Below are the code and all the weights of a small trained network. Each question names an input and a class and asks about switching units off, where a switched-off unit gives its printed mean instead of its output.

import numpy as np


def w(rows, s, z=0):
    codes = np.array(rows[::2]) - 128.0
    scale = np.full(codes.shape[1], s)
    scale[-1] = z or s
    return codes * scale


def norm(h):
    return h / np.sqrt((h * h).mean(-1, keepdims=True) + 1e-5)


def f(y):
    return y / 2 * (1 + np.tanh(0.7978845608 * (y + 0.044715 * y**3)))


def log_softmax(a):
    a = a - a.max(-1, keepdims=True)
    return a - np.log(np.exp(a).sum(-1, keepdims=True))


def net(x, mask):
    res = np.array(x, float).reshape(1, 2) / 4 @ E
    u = 0
    for l in range(3):
        y = f(norm(res) @ A[l][:, :-1].T + A[l][:, -1])
        res = res + np.where(mask[u : u + 5], y, B[l][:, -1]) @ B[l][:, :-1]
        u += 5
    return log_softmax(norm(res)[-1] @ U[:, :-1].T + U[:, -1])


A, B = {}, {}
E = w([
[30,113,9,209,46,150,57,122,77,109,126],'x0',
[146,137,101,88,78,11,171,153,134,214,223],'x1',
],0.011)
A[0] = w([
[176,123,168,59,177,54,92,79,127,158,100,154],'0.n1',
[179,118,141,68,153,129,105,156,120,103,120,137],'0.n2',
[107,75,89,172,36,115,112,153,65,115,137,171],'0.n3',
[106,147,80,79,150,106,99,148,138,147,47,4],'0.n4',
[122,84,69,131,191,255,86,83,162,119,69,108],'0.n5',
],0.0054,0.0041)
B[0] = w([
[124,127,129,112,101,132,64,128,176,6,211,203],'0.n1',
[165,106,138,121,132,143,35,116,116,108,204,162],'0.n2',
[233,107,133,42,131,179,143,152,209,36,175,246],'0.n3',
[48,87,107,110,96,66,164,211,106,175,13,103],'0.n4',
[106,138,82,136,190,48,254,115,98,223,189,254],'0.n5',
],0.0071,0.0056)
A[1] = w([
[81,117,77,161,64,144,61,109,73,88,136,104],'1.n1',
[119,160,171,110,164,129,174,121,150,123,174,99],'1.n2',
[95,120,179,179,175,180,104,82,54,113,2,80],'1.n3',
[154,127,102,109,140,113,77,122,146,87,194,79],'1.n4',
[107,155,118,140,101,47,99,161,131,198,130,4],'1.n5',
],0.0099,0.0031)
B[1] = w([
[154,132,166,54,25,142,7,254,162,72,139,236],'1.n1',
[105,116,98,134,100,188,81,174,87,101,109,231],'1.n2',
[93,250,108,200,186,52,219,88,212,149,218,243],'1.n3',
[95,130,79,162,184,115,140,107,108,151,34,255],'1.n4',
[130,155,131,217,122,101,171,36,149,197,122,152],'1.n5',
],0.0093,0.007)
A[2] = w([
[155,114,111,146,163,117,123,106,148,110,8,44],'2.n1',
[161,97,108,88,64,67,141,111,141,183,158,82],'2.n2',
[184,123,255,38,161,135,121,133,180,103,92,4],'2.n3',
[121,116,104,137,140,125,171,132,3,132,83,213],'2.n4',
[135,127,77,156,109,170,103,170,150,95,116,122],'2.n5',
],0.01,0.0028)
B[2] = w([
[76,94,120,120,150,130,199,120,57,190,132,156],'2.n1',
[87,219,195,167,229,165,171,108,190,108,165,206],'2.n2',
[131,130,61,84,9,89,7,254,185,52,38,253],'2.n3',
[158,93,164,121,173,140,84,134,69,167,103,143],'2.n4',
[155,112,204,105,147,111,113,117,51,150,102,236],'2.n5',
],0.0083,0.0066)
U = w([
[152,134,108,69,36,136,53,213,162,73,108,229],'0',
[126,210,111,215,178,104,212,95,223,153,207,213],'1',
[137,77,109,101,184,150,149,119,2,190,95,59],'2',
[126,47,132,129,52,163,169,49,169,155,135,1],'3',
],0.011,0.003)

Each question gives the input, the list of numbers given to net, and the class t.
The units are the neurons (one row each of A and B). Each row of codes is followed by its name. A weight is (code - 128) times the scale printed after its matrix; where a second scale follows, it is the last column's (A, B and U).
mask holds one flag per neuron, layer by layer. A switched-off neuron (its flag False) gives its mean, the last column of its row in B, instead of its output. The means were averaged over made-up inputs and are rounded, as every weight is.
A unit's drop is (log p(t) with every unit on - log p(t) with that unit switched off) / (log p(t) with every unit on - log p(t) with every unit switched off).
The circuit of an input: a set's keep is (log p(t) with only the set's units on - log p(t) with every unit switched off) / (log p(t) with every unit on - log p(t) with every unit switched off). Starting from the 12 units with the biggest drops (on a tie, the unit counted first), units are removed one at a time, each time the one whose removal leaves the highest keep (on an exact tie, the one counted first), for as long as the keep stays at least 0.8.
circuit, biggest first: the units of the circuit, biggest drop first
unit that matters most: the unit with the biggest drop
top k neurons: the k neurons with the biggest drops, biggest first
top k neurons in layer l: the k neurons of layer l with the biggest drops, biggest first
drop of u: that unit's drop, to one decimal
input [0,-8], class 1: unit that matters most : 1.n3
input [-4,-5], class 1: circuit, biggest first : [0.n3 1.n3]
input [-8,7], class 0: top 2 neurons : [2.n3 1.n3]
input [-6,-8], class 1: top 2 neurons : [1.n3 0.n3]
input [4,-5], class 1: top 4 neurons : [1.n3 0.n1 2.n3 0.n5]
input [3,3], class 2: top 2 neurons : [0.n3 1.n3]
input [2,-3], class 2: top 2 neurons : [0.n5 1.n3]
input [3,-1], class 2: top 2 neurons : [0.n3 1.n3]
input [-3,-2], class 2: top 2 neurons : [1.n1 1.n4]
input [-3,1], class 2: top 2 neurons : [1.n4 1.n1]
input [-2,3], class 2: top 3 neurons : [1.n4 1.n3 0.n1]
input [1,1], class 2: top 3 neurons : [1.n1 1.n4 1.n3]
input [-3,3], class 2: top 2 neurons in layer 1 : [1.n4 1.n3]
input [0,-5], class 1: circuit, biggest first : [1.n3]
input [-6,3], class 0: drop of 1.n3 : 0.0
input [3,-4], class 1: drop of 0.n1 : 1.7
input [-8,6], class 0: drop of 1.n3 : 0.1
input [-5,-8], class 1: drop of 1.n3 : 2.6
